Here is a tiny trained network, its code and every weight. The questions are about switching its units off for an input and a target symbol, where a switched-off unit gives its printed mean instead of its output.

import numpy as np


def w(rows, s, z=0):
    codes = np.array(rows[::2]) - 128.0
    scale = np.full(codes.shape[1], s)
    scale[-1] = z or s
    return codes * scale


def f(y):
    return y / 2 * (1 + np.tanh(0.7978845608 * (y + 0.044715 * y**3)))


def softmax(a):
    e = np.exp(a - a.max(-1, keepdims=True))
    return e / e.sum(-1, keepdims=True)


def log_softmax(a):
    a = a - a.max(-1, keepdims=True)
    return a - np.log(np.exp(a).sum(-1, keepdims=True))


def net(x, mask):
    ids = ['ΓΘΛΞΩαδεζηπτφψ'.index(c) for c in x.split()]
    T = len(ids)
    res = E[ids] + P[:T]
    r = res
    for j in range(3):
        rows = slice(2 * j, 2 * j + 2)
        q, k, v = (r @ M[0][rows].T for M in (Q, K, V))
        z = softmax(np.where(np.tri(T) > 0, q @ k.T / 2**0.5, -1e9)) @ v
        o = O[0][rows]
        res = res + np.where(mask[j], z, o[:, -1]) @ o[:, :-1]
    y = f(res @ A[0][:, :-1].T + A[0][:, -1])
    res = res + np.where(mask[3:7], y, B[0][:, -1]) @ B[0][:, :-1]
    return log_softmax(res[-1] @ U[:, :-1].T + U[:, -1])


Q, K, V, O, A, B = {}, {}, {}, {}, {}, {}
E = w([
[101,84,128,87],'Γ',
[94,90,129,91],'Θ',
[113,96,122,100],'Λ',
[79,38,128,81],'Ξ',
[105,80,127,95],'Ω',
[120,69,123,101],'α',
[122,90,129,89],'δ',
[117,111,130,86],'ε',
[134,183,153,4],'ζ',
[35,58,227,97],'η',
[86,151,215,176],'π',
[80,147,236,58],'τ',
[143,69,223,3],'φ',
[102,205,223,174],'ψ',
],0.016)
P = w([
[44,138,5,160],'0',
[59,141,36,134],'1',
[69,146,66,110],'2',
[86,139,97,98],'3',
[94,146,126,81],'4',
[108,143,152,75],'5',
[126,149,183,65],'6',
[136,140,199,53],'7',
[142,133,227,38],'8',
],0.012)
Q[0] = w([
[88,131,107,77],'h0',
[231,168,129,187],'h0',
[162,190,84,171],'h1',
[58,143,116,4],'h1',
[47,129,173,88],'h2',
[107,208,136,153],'h2',
],0.013)
K[0] = w([
[174,152,206,110],'h0',
[83,135,85,104],'h0',
[63,139,97,146],'h1',
[133,133,250,134],'h1',
[162,137,183,140],'h2',
[108,143,92,208],'h2',
],0.018)
V[0] = w([
[215,125,185,6],'h0',
[154,40,69,110],'h0',
[121,87,212,188],'h1',
[52,114,133,109],'h1',
[178,140,169,159],'h2',
[154,72,69,199],'h2',
],0.014)
O[0] = w([
[97,65,140,192,207],'h0',
[176,102,89,152,110],'h0',
[146,160,233,253,149],'h1',
[102,127,163,188,249],'h1',
[66,72,109,5,59],'h2',
[171,113,146,158,3],'h2',
],0.011,0.014)
A[0] = w([
[36,198,129,151,89],'n0',
[48,100,101,71,80],'n1',
[16,130,253,129,255],'n2',
[250,101,245,1,88],'n3',
],0.0068,0.0054)
B[0] = w([
[115,15,254,85,169],'n0',
[81,172,196,140,140],'n1',
[174,181,51,101,253],'n2',
[65,115,76,190,127],'n3',
],0.0079,0.031)
U = w([
[58,190,123,147,254],'Γ',
[78,110,189,120,186],'Θ',
[124,131,211,202,56],'Λ',
[154,112,147,93,33],'Ξ',
[138,110,128,154,30],'Ω',
[111,147,121,124,2],'α',
[164,155,189,77,72],'δ',
[151,89,139,93,121],'ε',
[137,108,135,113,48],'ζ',
[255,12,179,69,181],'η',
[179,121,194,13,103],'π',
[200,49,152,75,167],'τ',
[64,73,94,45,70],'φ',
[102,11,147,129,125],'ψ',
],0.0098,0.0093)

Each question gives the input, a string of symbols that net reads in full, and the target symbol t.
The units are the heads (2 rows each of Q, K, V and O) and the neurons (one row each of A and B). Each row of codes is followed by its name. A weight is (code - 128) times the scale printed after its matrix; where a second scale follows, it is the last column's (O, A, B and U).
mask holds one flag per unit, heads first, then neurons. A switched-off unit (its flag False) gives its mean, the last column of its rows in O or B, instead of its output. The means were averaged over made-up inputs and are rounded, as every weight is.
A unit's drop is (log p(t) with every unit on - log p(t) with that unit switched off) / (log p(t) with every unit on - log p(t) with every unit switched off).
The circuit of an input: a set's keep is (log p(t) with only the set's units on - log p(t) with every unit switched off) / (log p(t) with every unit on - log p(t) with every unit switched off). Starting from all 7 units, units are removed one at a time, each time the one whose removal leaves the highest keep (on an exact tie, the one counted first), for as long as the keep stays at least 0.8.
units of the circuit, in order: the units of the circuit, biggest drop first
most important unit: the unit with the biggest drop
k most important neurons: the k neurons with the biggest drops, biggest first
which heads matter: for each layer, one digit per head in row order, 1 if its drop is at least 0.15 and else 0, layers parted by /
input Γ η ζ Γ η Ξ, target Λ: which heads matter	010
input δ Θ ζ Γ, target φ: which heads matter	010
input η δ Γ, target Λ: units of the circuit, in order	h2; h1
input τ Θ φ Ξ, target ψ: which heads matter	100
input Γ Θ δ Γ Ξ Θ Ξ φ Θ, target ψ: which heads matter	100
input η φ α, target ψ: which heads matter	110
input η Ω ψ δ Γ, target π: most important neuron	n0
input Γ ε Γ ζ, target φ: which heads matter	010
input ζ α ψ ε, target π: units of the circuit, in order	h0; n0
input ε α ψ τ, target π: units of the circuit, in order	n0; h0; h2
input Θ π Γ Γ Λ ε η ζ, target Λ: which heads matter	110
input η ζ η Λ, target Λ: units of the circuit, in order	h1; h2
input ψ ζ Ξ, target π: which heads matter	100
input Γ τ Ξ φ ψ Ω Θ η Γ, target Λ: units of the circuit, in order	h1
input η φ Λ, target ψ: 2 most important neurons	n2; n1
input η α ζ ζ Ω ζ ε ζ δ, target φ: units of the circuit, in order	h1; h2
input η δ Γ Ω δ ε τ ζ ζ, target Θ: 2 most important neurons	n0; n1
input Ω δ η η Γ Λ ψ ψ, target π: which heads matter	001
input η Γ η Ξ η ε, target Λ: which heads matter	010
input Λ ψ Γ η α φ Ω, target ψ: which heads matter	100
input φ Θ η Λ η φ Ξ Ξ α, target ψ: most important unit	h0
input ζ δ η Γ α, target Λ: which heads matter	011
input η ε ζ, target Λ: units of the circuit, in order	h2; h1; h0
input ζ η Ξ δ, target Λ: which heads matter	011
input η η Ω Γ φ Λ ψ, target π: units of the circuit, in order	h2; h0
